Below is a small trained network, with its code and all its weights. Each question gives an input and a class and asks what happens when units are switched off, that is, made to give their printed mean instead of their output.

import numpy as np


def w(rows, s, z=0):
    codes = np.array(rows[::2]) - 128.0
    scale = np.full(codes.shape[1], s)
    scale[-1] = z or s
    return codes * scale


def norm(h):
    return h / np.sqrt((h * h).mean(-1, keepdims=True) + 1e-5)


def f(y):
    return np.maximum(y, 0)


def log_softmax(a):
    a = a - a.max(-1, keepdims=True)
    return a - np.log(np.exp(a).sum(-1, keepdims=True))


def net(x, mask):
    res = np.array(x, float).reshape(1, 4) / 4 @ E
    u = 0
    for l in range(2):
        y = f(norm(res) @ A[l][:, :-1].T + A[l][:, -1])
        res = res + np.where(mask[u : u + 6], y, B[l][:, -1]) @ B[l][:, :-1]
        u += 6
    return log_softmax(norm(res)[-1] @ U[:, :-1].T + U[:, -1])


A, B = {}, {}
E = w([
[59,144,101,205,204,2,184],'x0',
[128,130,125,131,127,127,128],'x1',
[72,59,44,203,93,181,203],'x2',
[151,57,62,94,3,41,83],'x3',
],0.0038)
A[0] = w([
[132,110,110,125,76,46,121,28],'L0N0',
[112,158,125,152,191,2,130,37],'L0N1',
[120,82,101,102,44,43,97,191],'L0N2',
[98,111,115,169,180,34,166,12],'L0N3',
[163,163,143,63,157,96,77,153],'L0N4',
[126,137,105,141,146,52,153,3],'L0N5',
],0.0098,0.0025)
B[0] = w([
[147,140,141,212,246,147,73,195],'L0N0',
[100,97,197,4,192,147,167,223],'L0N1',
[179,58,149,108,76,38,136,254],'L0N2',
[122,199,66,203,30,126,139,213],'L0N3',
[126,169,115,179,85,134,110,201],'L0N4',
[103,67,139,180,145,122,39,175],'L0N5',
],0.013,0.0085)
A[1] = w([
[214,42,67,117,182,130,119,4],'L1N0',
[120,167,114,155,106,201,98,112],'L1N1',
[213,135,93,98,79,98,148,55],'L1N2',
[141,8,97,119,142,205,181,142],'L1N3',
[109,139,75,198,137,89,178,37],'L1N4',
[71,131,42,138,119,194,125,35],'L1N5',
],0.015,0.0029)
B[1] = w([
[52,207,83,73,125,205,155,236],'L1N0',
[136,129,81,82,118,114,69,255],'L1N1',
[155,116,191,171,123,186,155,242],'L1N2',
[134,67,75,97,148,19,196,224],'L1N3',
[75,115,97,174,64,129,107,207],'L1N4',
[204,201,157,175,254,203,148,213],'L1N5',
],0.016,0.0061)
U = w([
[169,188,86,64,117,151,6,88],'0',
[54,192,192,45,183,164,168,82],'1',
[195,127,48,99,212,92,160,237],'2',
[100,210,76,204,168,212,136,64],'3',
[221,124,210,153,61,177,115,152],'4',
[112,73,202,102,163,47,64,141],'5',
[116,89,112,84,101,158,248,254],'6',
[71,96,73,212,60,89,114,71],'7',
],0.014,0.00084)

Each question gives the input, the list of numbers given to net, and the class t.
The units are the neurons (one row each of A and B). Each row of codes is followed by its name. A weight is (code - 128) times the scale printed after its matrix; where a second scale follows, it is the last column's (A, B and U).
mask holds one flag per neuron, layer by layer. A switched-off neuron (its flag False) gives its mean, the last column of its row in B, instead of its output. The means were averaged over made-up inputs and are rounded, as every weight is.
A unit's drop is (log p(t) with every unit on - log p(t) with that unit switched off) / (log p(t) with every unit on - log p(t) with every unit switched off).
The circuit of an input: a set's keep is (log p(t) with only the set's units on - log p(t) with every unit switched off) / (log p(t) with every unit on - log p(t) with every unit switched off). Starting from all 12 units, units are removed one at a time, each time the one whose removal leaves the highest keep (on an exact tie, the one counted first), for as long as the keep stays at least 0.8.
units of the circuit, in order: the units of the circuit, biggest drop first
unit that matters most: the unit with the biggest drop
top k neurons: the k neurons with the biggest drops, biggest first
drop of u: that unit's drop, to one decimal
input [-2,-3,0,6], class 4: top 2 neurons	L0N2, L0N1
input [-2,4,2,-4], class 2: unit that matters most	L0N2
input [3,0,6,0], class 3: top 3 neurons	L0N2, L1N5, L0N3
input [-8,-8,3,2], class 6: units of the circuit, in order	L1N3, L0N0
input [4,3,0,-4], class 1: top 2 neurons	L0N1, L0N4
input [-2,-3,2,-1], class 2: top 2 neurons	L0N2, L0N3
input [-6,-4,4,2], class 6: top 2 neurons	L0N3, L1N3
input [-4,8,1,-1], class 2: top 4 neurons	L0N2, L0N3, L0N4, L0N0
input [1,1,-2,3], class 5: top 2 neurons	L0N2, L0N0
input [0,5,2,-4], class 2: top 4 neurons	L0N3, L0N2, L0N4, L0N0
input [-7,1,-6,1], class 4: top 3 neurons	L0N0, L1N2, L0N5
input [0,-8,6,-5], class 2: top 3 neurons	L0N3, L1N3, L0N2
input [-8,-6,3,2], class 6: top 3 neurons	L0N3, L1N3, L0N4
input [-3,-6,-4,-8], class 0: top neuron	L0N2
input [3,1,-3,1], class 5: top 3 neurons	L0N1, L1N0, L0N5
input [-2,-8,-1,-1], class 0: units of the circuit, in order	L0N2, L1N1
input [-4,7,3,-6], class 2: drop of L0N4	0.2
input [0,-8,-7,-8], class 0: drop of L0N2	1.7
input [-4,-1,5,-5], class 2: drop of L1N4	0.0
input [1,-5,-2,-6], class 1: unit that matters most	L0N3
